Below are the code and all the weights of a small trained network. Each question names an input and a target symbol and asks about switching units off, where a switched-off unit gives its printed mean instead of its output.

import numpy as np


def w(rows, s, z=0):
    codes = np.array(rows[::2]) - 128.0
    scale = np.full(codes.shape[1], s)
    scale[-1] = z or s
    return codes * scale


def norm(h):
    return h / np.sqrt((h * h).mean(-1, keepdims=True) + 1e-5)


def f(y):
    return np.maximum(y, 0)


def softmax(a):
    e = np.exp(a - a.max(-1, keepdims=True))
    return e / e.sum(-1, keepdims=True)


def log_softmax(a):
    a = a - a.max(-1, keepdims=True)
    return a - np.log(np.exp(a).sum(-1, keepdims=True))


def net(x, mask):
    ids = ['ΛΠΨΩβζημ'.index(c) for c in x.split()]
    T = len(ids)
    res = E[ids] + P[:T]
    q, k, v = (norm(res) @ M[0].T for M in (Q, K, V))
    z = softmax(np.where(np.tri(T) > 0, q @ k.T / 3**0.5, -1e9)) @ v
    res = res + np.where(mask[0], z, O[0][:, -1]) @ O[0][:, :-1]
    y = f(norm(res) @ A[0][:, :-1].T + A[0][:, -1])
    res = res + np.where(mask[1:25], y, B[0][:, -1]) @ B[0][:, :-1]
    return log_softmax(norm(res)[-1] @ U[:, :-1].T + U[:, -1])


Q, K, V, O, A, B = {}, {}, {}, {}, {}, {}
E = w([
[186,224,135,128,195,72,141,83],'Λ',
[199,106,122,224,18,244,49,100],'Π',
[162,135,122,139,179,81,66,215],'Ψ',
[217,117,69,190,100,54,93,116],'Ω',
[129,135,228,107,113,199,46,146],'β',
[102,49,102,125,119,171,107,233],'ζ',
[125,83,236,211,156,162,183,119],'η',
[109,133,105,32,141,253,205,85],'μ',
],0.013)
P = w([
[59,80,119,202,187,247,100,83],'0',
[125,211,142,194,90,177,127,156],'1',
[144,178,154,171,86,157,112,165],'2',
[142,154,163,122,97,95,127,160],'3',
[163,130,175,104,101,98,117,141],'4',
[178,114,170,106,117,98,116,136],'5',
[196,95,165,114,140,112,102,145],'6',
[215,93,167,106,156,126,121,145],'7',
[254,87,174,69,170,130,128,149],'8',
],0.0088)
Q[0] = w([
[62,209,130,161,60,38,60,121],'H1',
[174,95,103,101,126,127,194,154],'H1',
[2,129,101,139,118,93,110,80],'H1',
],0.0094)
K[0] = w([
[143,137,155,108,88,136,161,169],'H1',
[132,141,139,137,152,143,86,117],'H1',
[88,246,107,164,82,93,138,163],'H1',
],0.014)
V[0] = w([
[206,137,185,220,130,113,247,75],'H1',
[177,225,121,96,144,113,26,62],'H1',
[118,63,104,215,146,38,30,141],'H1',
],0.014)
O[0] = w([
[75,45,206,127,103,24,154,46,253],'H1',
[77,120,117,80,146,116,5,70,85],'H1',
[58,225,156,97,2,31,122,164,126],'H1',
],0.0088,0.004)
A[0] = w([
[163,143,42,73,151,141,61,110,101],'N1',
[114,126,152,145,216,52,110,211,74],'N2',
[185,152,158,60,84,103,111,126,168],'N3',
[106,128,99,40,95,177,197,73,140],'N4',
[58,96,117,217,105,107,151,185,54],'N5',
[77,166,109,160,115,149,180,159,23],'N6',
[166,58,114,155,191,142,127,138,85],'N7',
[82,88,177,94,136,221,192,162,5],'N8',
[195,120,149,79,92,143,160,186,128],'N9',
[100,209,133,183,177,136,166,60,61],'N10',
[142,99,152,116,120,132,104,47,194],'N11',
[119,113,12,198,119,77,128,106,103],'N12',
[27,110,138,70,86,143,143,120,1],'N13',
[110,122,102,13,94,182,212,78,129],'N14',
[145,81,251,176,133,100,177,166,66],'N15',
[53,34,93,103,114,146,130,161,80],'N16',
[111,114,227,100,139,177,122,167,70],'N17',
[141,31,117,99,32,173,114,180,94],'N18',
[104,101,59,185,125,134,185,111,114],'N19',
[50,186,141,140,102,136,115,115,120],'N20',
[215,150,50,96,125,93,165,55,73],'N21',
[64,153,77,116,109,96,153,154,96],'N22',
[38,15,88,124,154,108,79,111,121],'N23',
[133,132,72,136,161,92,214,127,121],'N24',
],0.013,0.0046)
B[0] = w([
[111,219,144,53,156,115,73,174,185],'N1',
[192,71,100,150,124,142,45,138,162],'N2',
[150,109,100,140,141,29,58,158,212],'N3',
[133,114,44,133,101,171,127,49,146],'N4',
[193,113,114,199,92,112,139,164,164],'N5',
[38,113,111,161,181,127,93,74,147],'N6',
[101,100,40,77,53,89,135,38,202],'N7',
[98,123,207,39,69,132,159,182,165],'N8',
[149,34,148,64,159,81,176,149,199],'N9',
[188,139,196,128,160,157,154,120,153],'N10',
[205,137,154,128,87,125,41,97,231],'N11',
[97,159,170,111,22,154,102,161,147],'N12',
[89,163,193,40,52,145,180,153,155],'N13',
[168,60,52,152,105,180,117,44,148],'N14',
[5,81,100,158,207,194,34,96,254],'N15',
[134,50,178,112,135,160,201,137,146],'N16',
[153,136,189,81,99,133,65,162,177],'N17',
[235,59,189,97,153,111,137,172,175],'N18',
[59,181,96,162,94,121,203,120,154],'N19',
[114,120,46,172,151,195,159,113,169],'N20',
[155,62,215,65,98,105,110,160,174],'N21',
[164,76,152,102,192,115,175,79,151],'N22',
[121,176,113,130,234,78,240,116,192],'N23',
[92,124,159,59,167,55,163,93,172],'N24',
],0.02,0.0092)
U = w([
[155,206,165,139,197,79,144,77,248],'Λ',
[226,131,153,225,72,173,121,121,206],'Π',
[128,149,3,142,172,113,100,193,30],'Ψ',
[93,155,124,150,19,26,117,142,109],'Ω',
[130,183,158,54,105,198,54,202,32],'β',
[112,110,150,105,139,110,222,229,194],'ζ',
[44,77,189,176,129,148,119,121,87],'η',
[114,114,68,63,85,186,169,82,132],'μ',
],0.0062,0.0013)

Each question gives the input, a string of symbols that net reads in full, and the target symbol t.
The units are the heads (3 rows each of Q, K, V and O) and the neurons (one row each of A and B). Each row of codes is followed by its name. A weight is (code - 128) times the scale printed after its matrix; where a second scale follows, it is the last column's (O, A, B and U).
mask holds one flag per unit, heads first, then neurons. A switched-off unit (its flag False) gives its mean, the last column of its rows in O or B, instead of its output. The means were averaged over made-up inputs and are rounded, as every weight is.
A unit's drop is (log p(t) with every unit on - log p(t) with that unit switched off) / (log p(t) with every unit on - log p(t) with every unit switched off).
The circuit of an input: a set's keep is (log p(t) with only the set's units on - log p(t) with every unit switched off) / (log p(t) with every unit on - log p(t) with every unit switched off). Starting from the 12 units with the biggest drops (on a tie, the unit counted first), units are removed one at a time, each time the one whose removal leaves the highest keep (on an exact tie, the one counted first), for as long as the keep stays at least 0.8.
units of the circuit, in order: the units of the circuit, biggest drop first
k most important neurons: the k neurons with the biggest drops, biggest first
drop of u: that unit's drop, to one decimal
input β Λ ζ Λ, target ζ: units of the circuit, in order -> (H1; N11; N9)
input μ ζ Λ ζ, target μ: 2 most important neurons -> (N7; N3)
input Ω Ω Ω, target Ω: most important neuron -> (N15)
input Λ Ω β β Ψ ζ, target ζ: 2 most important neurons -> (N23; N16)
input ζ Ω Ψ, target ζ: 3 most important neurons -> (N9; N15; N11)
input Λ ζ Ψ η Π μ β, target μ: units of the circuit, in order -> (H1; N7)
input Λ Λ Π, target Λ: units of the circuit, in order -> (H1; N23)
input Ψ Λ ζ, target ζ: 3 most important neurons -> (N15; N11; N22)
input Λ β Λ Λ Λ Ψ, target Ψ: 2 most important neurons -> (N20; N2)
input Ω ζ β Λ Ω Π Ω, target Ω: units of the circuit, in order -> (H1; N15)
input Λ Λ Ψ ζ β, target ζ: 3 most important neurons -> (N9; N11; N15)
input Π Λ η Λ Λ Ω Ψ ζ Λ, target ζ: units of the circuit, in order -> (H1; N9)
input Ω β Ω, target β: 2 most important neurons -> (N1; N12)
input Ω β Ω η, target Ω: 3 most important neurons -> (N13; N3; N5)
input Ψ Λ Π μ Λ, target μ: most important neuron -> (N7)
input μ Ω β η Λ Ψ Λ μ Ψ, target μ: drop of N7 -> 0.8
input Ω Λ Ψ Ω Ψ Ψ Π Ω Λ, target Ω: drop of H1 -> 0.7
input β Ω Λ μ Ψ, target μ: drop of N24 -> 0.0
